Here is a tiny trained network, its code and every weight. The questions are about switching its units off for an input and a class, where a switched-off unit gives its printed mean instead of its output.

import numpy as np


def w(rows, s, z=0):
    codes = np.array(rows[::2]) - 128.0
    scale = np.full(codes.shape[1], s)
    scale[-1] = z or s
    return codes * scale


def norm(h):
    return h / np.sqrt((h * h).mean(-1, keepdims=True) + 1e-5)


def f(y):
    return y / 2 * (1 + np.tanh(0.7978845608 * (y + 0.044715 * y**3)))


def log_softmax(a):
    a = a - a.max(-1, keepdims=True)
    return a - np.log(np.exp(a).sum(-1, keepdims=True))


def net(x, mask):
    res = np.array(x, float).reshape(1, 7) / 4 @ E
    u = 0
    for l in range(4):
        y = f(norm(res) @ A[l][:, :-1].T + A[l][:, -1])
        res = res + np.where(mask[u : u + 3], y, B[l][:, -1]) @ B[l][:, :-1]
        u += 3
    return log_softmax(norm(res)[-1] @ U[:, :-1].T + U[:, -1])


A, B = {}, {}
E = w([
[128,130,128,129,128,127,126,127,124,134,128],'x0',
[130,130,131,129,130,126,127,130,129,130,124],'x1',
[145,109,41,233,199,200,165,87,129,127,30],'x2',
[132,127,124,124,128,126,129,129,133,123,127],'x3',
[150,47,167,233,131,175,2,54,143,65,131],'x4',
[125,130,129,127,129,128,127,129,128,127,128],'x5',
[96,99,97,157,154,154,102,252,201,226,123],'x6',
],0.0028)
A[0] = w([
[104,161,79,132,142,106,122,129,104,88,112,3],'0.n1',
[137,146,106,155,150,121,116,105,132,141,114,57],'0.n2',
[197,185,78,123,136,153,251,52,73,112,59,107],'0.n3',
],0.0026,0.0037)
B[0] = w([
[112,24,148,150,139,145,39,55,225,231,195,35],'0.n1',
[117,89,132,193,150,132,70,94,146,128,128,65],'0.n2',
[2,118,91,108,203,62,106,92,127,123,184,249],'0.n3',
],0.004,0.0015)
A[1] = w([
[101,107,71,127,199,122,159,166,152,228,109,111],'1.n1',
[166,64,242,124,82,127,4,124,155,123,199,104],'1.n2',
[108,80,142,153,75,144,36,188,224,184,164,1],'1.n3',
],0.0035,0.002)
B[1] = w([
[121,172,113,148,55,151,140,113,183,12,137,222],'1.n1',
[51,209,2,171,150,94,147,147,84,78,75,255],'1.n2',
[70,98,132,90,234,115,126,96,41,175,168,165],'1.n3',
],0.0046,0.0025)
A[2] = w([
[136,27,113,199,195,240,60,61,129,111,79,125],'2.n1',
[88,187,168,2,76,94,169,200,133,151,209,28],'2.n2',
[92,174,83,194,86,145,109,151,157,81,121,253],'2.n3',
],0.0033,0.00052)
B[2] = w([
[189,114,208,72,82,34,126,198,116,180,207,208],'2.n1',
[226,4,179,247,170,169,45,86,152,150,120,255],'2.n2',
[150,126,156,49,122,212,169,139,218,213,126,195],'2.n3',
],0.0036,0.0041)
A[3] = w([
[87,135,102,101,191,144,191,95,152,132,129,254],'3.n1',
[228,83,212,108,119,75,137,2,86,114,147,44],'3.n2',
[111,236,70,120,32,69,164,48,85,34,101,87],'3.n3',
],0.0039,0.002)
B[3] = w([
[68,153,154,80,110,93,47,55,4,92,120,192],'3.n1',
[13,234,14,63,97,231,212,122,193,91,37,252],'3.n2',
[246,19,213,207,144,112,84,240,179,239,193,235],'3.n3',
],0.0047,0.0037)
U = w([
[65,204,63,71,87,200,203,107,179,99,55,71],'0',
[255,54,192,174,108,116,96,194,173,168,162,60],'1',
[43,143,101,111,196,32,89,95,6,113,161,253],'2',
],0.0085,0.00061)

Each question gives the input, the list of numbers given to net, and the class t.
The units are the neurons (one row each of A and B). Each row of codes is followed by its name. A weight is (code - 128) times the scale printed after its matrix; where a second scale follows, it is the last column's (A, B and U).
mask holds one flag per neuron, layer by layer. A switched-off neuron (its flag False) gives its mean, the last column of its row in B, instead of its output. The means were averaged over made-up inputs and are rounded, as every weight is.
A unit's drop is (log p(t) with every unit on - log p(t) with that unit switched off) / (log p(t) with every unit on - log p(t) with every unit switched off).
The circuit of an input: a set's keep is (log p(t) with only the set's units on - log p(t) with every unit switched off) / (log p(t) with every unit on - log p(t) with every unit switched off). Starting from all 12 units, units are removed one at a time, each time the one whose removal leaves the highest keep (on an exact tie, the one counted first), for as long as the keep stays at least 0.8.
units of the circuit, in order: the units of the circuit, biggest drop first
unit that matters most: the unit with the biggest drop
k most important neurons: the k neurons with the biggest drops, biggest first
k most important neurons of layer l: the k neurons of layer l with the biggest drops, biggest first
drop of u: that unit's drop, to one decimal
input [4,4,-7,4,6,8,-7], class 1: 2 most important neurons : (3.n3 1.n2)
input [2,5,-7,3,-2,-7,0], class 0: units of the circuit, in order : (3.n2 3.n3 2.n2)
input [2,8,-7,-2,-2,2,-4], class 0: units of the circuit, in order : (2.n2 3.n2)
input [3,2,-6,-2,-2,-7,-3], class 0: units of the circuit, in order : (3.n2 2.n2)
input [5,-8,-8,4,-8,-7,7], class 1: units of the circuit, in order : (2.n2)
input [5,-1,-1,-8,-5,5,6], class 1: 2 most important neurons : (1.n2 2.n2)
input [7,-7,2,5,8,-7,0], class 0: units of the circuit, in order : (3.n3 2.n1 3.n2)
input [0,-1,-8,-4,2,7,-5], class 1: 2 most important neurons : (1.n2 3.n3)
input [6,3,-6,-1,0,8,-8], class 0: 2 most important neurons : (3.n2 1.n1)
input [-8,-7,-2,-3,-7,4,4], class 1: 3 most important neurons : (2.n2 3.n2 1.n2)
input [6,-3,-7,8,-3,5,-4], class 0: units of the circuit, in order : (3.n2 2.n2)
input [-3,0,7,-4,8,-2,-5], class 0: units of the circuit, in order : (3.n2 2.n1)
input [3,1,-8,-1,-2,4,0], class 0: units of the circuit, in order : (3.n2 3.n3 2.n2)
input [-6,-1,0,4,-2,-4,3], class 1: 4 most important neurons : (1.n2 3.n2 0.n3 2.n2)
input [3,-4,-8,-3,-2,3,-7], class 0: units of the circuit, in order : (3.n2)
input [-7,7,-8,-1,-3,-7,-3], class 0: units of the circuit, in order : (3.n2 2.n2)
input [-1,-2,-8,-5,2,-4,8], class 2: 2 most important neurons of layer 1 : (1.n3 1.n2)
input [1,3,-1,-3,1,-5,-4], class 1: 3 most important neurons : (3.n3 2.n2 2.n1)
input [-1,-1,8,4,-4,2,-4], class 2: 2 most important neurons : (0.n3 3.n1)
input [-1,-8,-1,-7,4,-1,8], class 2: units of the circuit, in order : (1.n3)
input [5,4,2,-8,4,7,-1], class 0: 2 most important neurons : (3.n3 3.n2)
input [0,-8,-4,-4,1,2,-6], class 1: 3 most important neurons : (3.n3 1.n2 2.n1)
input [-8,-4,0,5,5,-7,4], class 2: 2 most important neurons : (1.n3 1.n2)
input [5,2,5,1,-1,6,-6], class 2: 3 most important neurons : (0.n3 3.n1 2.n2)
input [6,8,4,1,-8,8,-6], class 2: drop of 3.n1 : 0.5
input [8,3,-1,-7,4,-5,8], class 2: drop of 3.n3 : 0.1
input [4,8,-8,1,-8,-2,5], class 1: unit that matters most : 2.n2
input [7,-2,-2,-8,4,0,5], class 2: drop of 1.n3 : 0.3
input [2,-4,3,-7,-7,1,-7], class 2: drop of 0.n3 : 1.0
